Each row has two labels, one from each of two sets.
[+1.33, +0.46, +0.45, +0.61, +2.63, -0.89, -0.30, -1.98, +3.65, +0.18, -0.09, -0.15, -0.39, +0.12, +0.57, +0.82, -2.45, +0.37, -1.39, -1.16, -3.10, -0.10, -1.08, -1.51, -2.32, +0.68, +0.07] -> G, J469
[+0.99, +3.21, +0.61, +0.14, -4.14, +5.42, -0.10, -2.29, +0.46, -0.32, +1.20, -1.71, +1.57, -0.11, +0.77, +0.79, +1.11, -0.02, +1.40, +1.52, -0.46, -0.80, +0.12, +2.99, -1.72, +0.62, -0.78] -> T, J881
[+1.81, +3.11, +0.86, +0.79, -3.44, +2.87, +0.03, -3.41, -0.05, -0.44, +1.00, -1.67, +1.18, +0.58, +0.59, +1.05, -0.74, +0.39, +0.03, +0.95, -2.33, -0.78, -0.49, +3.32, -2.53, +0.42, -0.63] -> T, J881
[+0.89, +2.40, +0.73, +1.94, -1.65, +3.92, -0.28, -3.58, -0.01, -0.43, +0.79, -1.46, +1.64, -0.23, -0.01, +1.05, -0.59, -0.06, +0.34, +1.05, -2.72, -0.89, +0.33, +2.88, -0.85, +0.18, -0.05] -> T, J881
[+2.05, +1.86, +0.67, +0.66, +0.60, -3.17, -0.07, -3.49, -0.38, +0.01, +0.70, -1.31, +2.00, +0.67, +0.78, +0.93, -3.65, +0.23, -2.13, -0.54, -5.42, -0.48, -1.63, +1.87, -5.36, -0.02, -0.98] -> G, J881
[+0.66, +1.27, +0.44, +1.26, -0.13, +2.75, -0.83, -3.37, -1.31, -0.22, +0.76, -0.62, +0.46, -0.02, +0.03, +0.49, -1.26, -0.08, +0.29, -0.23, -3.84, -0.62, -0.39, +0.90, -0.70, +0.37, -0.70] -> T, J881
[+1.63, +0.26, +0.49, +1.08, +1.89, -2.31, -1.19, -1.30, +2.39, -0.11, -0.38, +0.00, +0.23, +0.86, +0.31, +0.82, -2.54, -0.02, -1.78, -1.58, -4.91, +0.15, -1.78, -0.69, -3.19, -0.30, -0.09] -> G, J469
[+0.32, +2.58, +0.80, +1.28, +0.46, +1.73, -0.89, -2.34, +7.00, -0.03, +0.61, -1.14, +2.21, -1.18, -0.09, +1.91, -0.17, +0.13, -2.24, -0.02, -2.71, -1.53, +0.27, -0.97, -0.48, +0.21, -0.84] -> X, J881
[+0.91, +1.44, -0.34, +1.00, -1.23, +2.84, -1.04, -1.95, +0.85, -0.61, +0.39, +0.11, -0.44, +0.42, +0.27, +1.28, -0.10, +0.15, +0.15, -0.17, -2.94, -0.12, -0.60, +0.87, -1.83, +0.51, +0.01] -> T, J881
[+1.46, +2.13, +0.59, +0.64, -3.38, +2.23, -0.52, -3.09, -4.54, -0.45, +0.87, -1.15, -0.33, +2.92, +0.36, -0.11, -1.52, -0.30, +0.84, +0.60, -3.49, -0.63, -1.00, +3.51, -1.68, -0.03, -0.12] -> T, J881
[+1.43, +1.36, +0.59, +0.80, +0.98, -2.89, +0.34, -2.19, +3.27, +0.14, +1.20, -0.40, +1.95, +0.30, +0.14, +0.71, -2.74, +0.15, -2.99, -0.76, -2.60, -0.34, -1.03, -0.01, +0.18, +0.24, -0.18] -> G, J881
[+1.30, +2.28, +0.81, +0.55, -2.15, +2.28, +0.27, -1.87, +4.84, -0.19, +0.22, -0.99, +1.90, +0.12, +0.43, +0.56, -0.04, +0.24, -0.83, +1.31, +0.29, -0.33, -0.35, +2.18, -1.06, +0.24, -0.27] -> T, J469
[-0.14, +1.10, +0.72, +2.01, -0.09, +1.62, -0.97, -0.98, +8.51, -0.22, +0.27, +0.30, +1.97, -0.12, -0.05, +1.91, +0.52, +0.21, -1.43, -0.30, -1.22, -0.54, +0.18, -0.54, -0.48, +0.32, -0.30] -> X, J469
[+1.26, +2.62, +0.96, +1.48, -3.76, +5.20, -0.56, -1.99, +4.76, -0.63, +1.00, -0.69, +0.76, +0.13, +0.43, +1.22, +0.75, +0.35, -0.48, +1.86, -0.67, -0.95, -0.28, +2.66, -1.19, +0.14, -0.44] -> T, J469
[+0.73, +2.19, +0.42, +1.89, -3.06, +4.74, -0.10, -3.11, +2.22, -0.95, +0.87, -1.32, +1.78, +0.45, +0.28, +1.06, +0.23, -0.31, +0.34, +2.31, -1.20, -0.75, -0.34, +4.58, -3.19, -0.09, -0.57] -> T, J469
[+0.91, +1.43, +0.32, +1.37, -0.11, +1.65, +0.04, -3.54, -1.57, +0.08, +0.04, +0.17, +0.55, +0.88, -0.11, +0.57, -2.02, +0.16, +0.56, -0.24, -2.34, -0.88, +0.09, +1.30, +1.51, +0.41, +0.42] -> T, J881
[+0.71, +1.50, +0.63, +0.43, +1.40, -0.15, -1.84, -1.96, +4.19, -0.47, +0.78, -0.86, +0.19, -0.91, +0.25, +1.78, -1.60, +0.15, -2.26, -1.04, -5.63, -0.40, -1.32, -2.33, -4.16, +0.24, -0.82] -> G, J881
[+2.32, +1.87, +0.47, -0.64, -2.75, -2.84, -1.66, -0.35, -0.74, -0.13, +0.33, +0.14, -0.31, +0.53, +0.79, +0.00, -0.92, +0.38, -0.84, -2.42, -4.63, +0.21, -2.16, -0.37, -2.37, -0.17, +0.00] -> G, J881
[+0.83, +1.42, +0.91, +2.02, -1.07, +2.66, -0.38, -2.93, +4.62, -0.46, +0.24, -0.02, +1.10, +0.49, +0.47, +1.22, -0.97, +0.06, -1.00, +1.00, -1.19, -0.56, -0.43, +1.54, -0.49, +0.24, -0.27] -> T, J469
[+0.52, +1.99, +0.87, +2.01, -3.04, +1.82, -0.16, -2.34, +4.23, -0.72, +0.42, -0.32, +2.36, +0.69, +0.30, +1.08, +0.14, -0.21, -1.35, +1.38, -0.68, -0.21, -0.57, +3.30, -1.20, +0.41, -0.40] -> T, J469
[+2.51, +1.22, +0.91, +0.54, +1.08, -2.05, -0.37, -1.32, +5.33, -0.26, +0.06, -0.96, +0.61, +0.32, +0.95, +1.03, -2.60, +0.37, -1.66, -0.62, -3.12, -0.23, -2.39, +0.12, -4.47, +0.00, +0.08] -> G, J469
[+2.20, +3.24, +0.96, -0.21, -3.62, +0.73, -0.45, -2.77, -0.51, -0.32, +0.76, -1.57, +2.17, +0.31, +1.20, +0.72, -0.97, +0.35, +0.15, -0.20, -3.81, +0.87, -1.42, +2.66, -4.89, +0.42, -0.74] -> T, J881
[+1.64, +2.02, +0.70, +1.08, +1.62, +0.00, -0.51, -3.23, +2.65, -0.28, +1.15, -2.59, +2.11, -0.66, +0.47, +1.27, -2.81, -0.13, -1.97, +0.44, -5.72, -0.50, -1.86, +1.21, -5.09, +0.00, -1.08] -> G, J881
[+0.95, +2.97, +0.82, +1.27, -5.25, +2.28, -1.34, -2.55, -0.57, -0.56, +0.87, -0.53, +2.00, +0.67, +0.38, +0.92, +0.52, -0.26, -0.18, +0.32, -3.10, -0.48, -0.52, +3.31, -0.76, +0.27, -0.76] -> T, J881
[-0.23, +0.92, +0.46, +1.66, -0.57, +1.84, -0.25, -3.01, +4.98, -0.69, +0.73, -0.88, +1.67, -0.32, -0.05, +1.40, -1.01, -0.13, -3.06, +1.53, -1.27, -1.14, -0.22, +0.92, -1.16, -0.20, -0.62] -> T, J469
[-0.04, +2.21, +0.77, +1.30, -0.91, +3.36, +1.95, -4.45, +4.37, -0.74, +1.22, -2.43, +1.90, -0.29, +0.78, +1.70, -1.08, -0.11, -1.84, +2.66, -0.09, -0.85, -0.11, +3.65, -6.18, +0.11, -1.56] -> T, J469
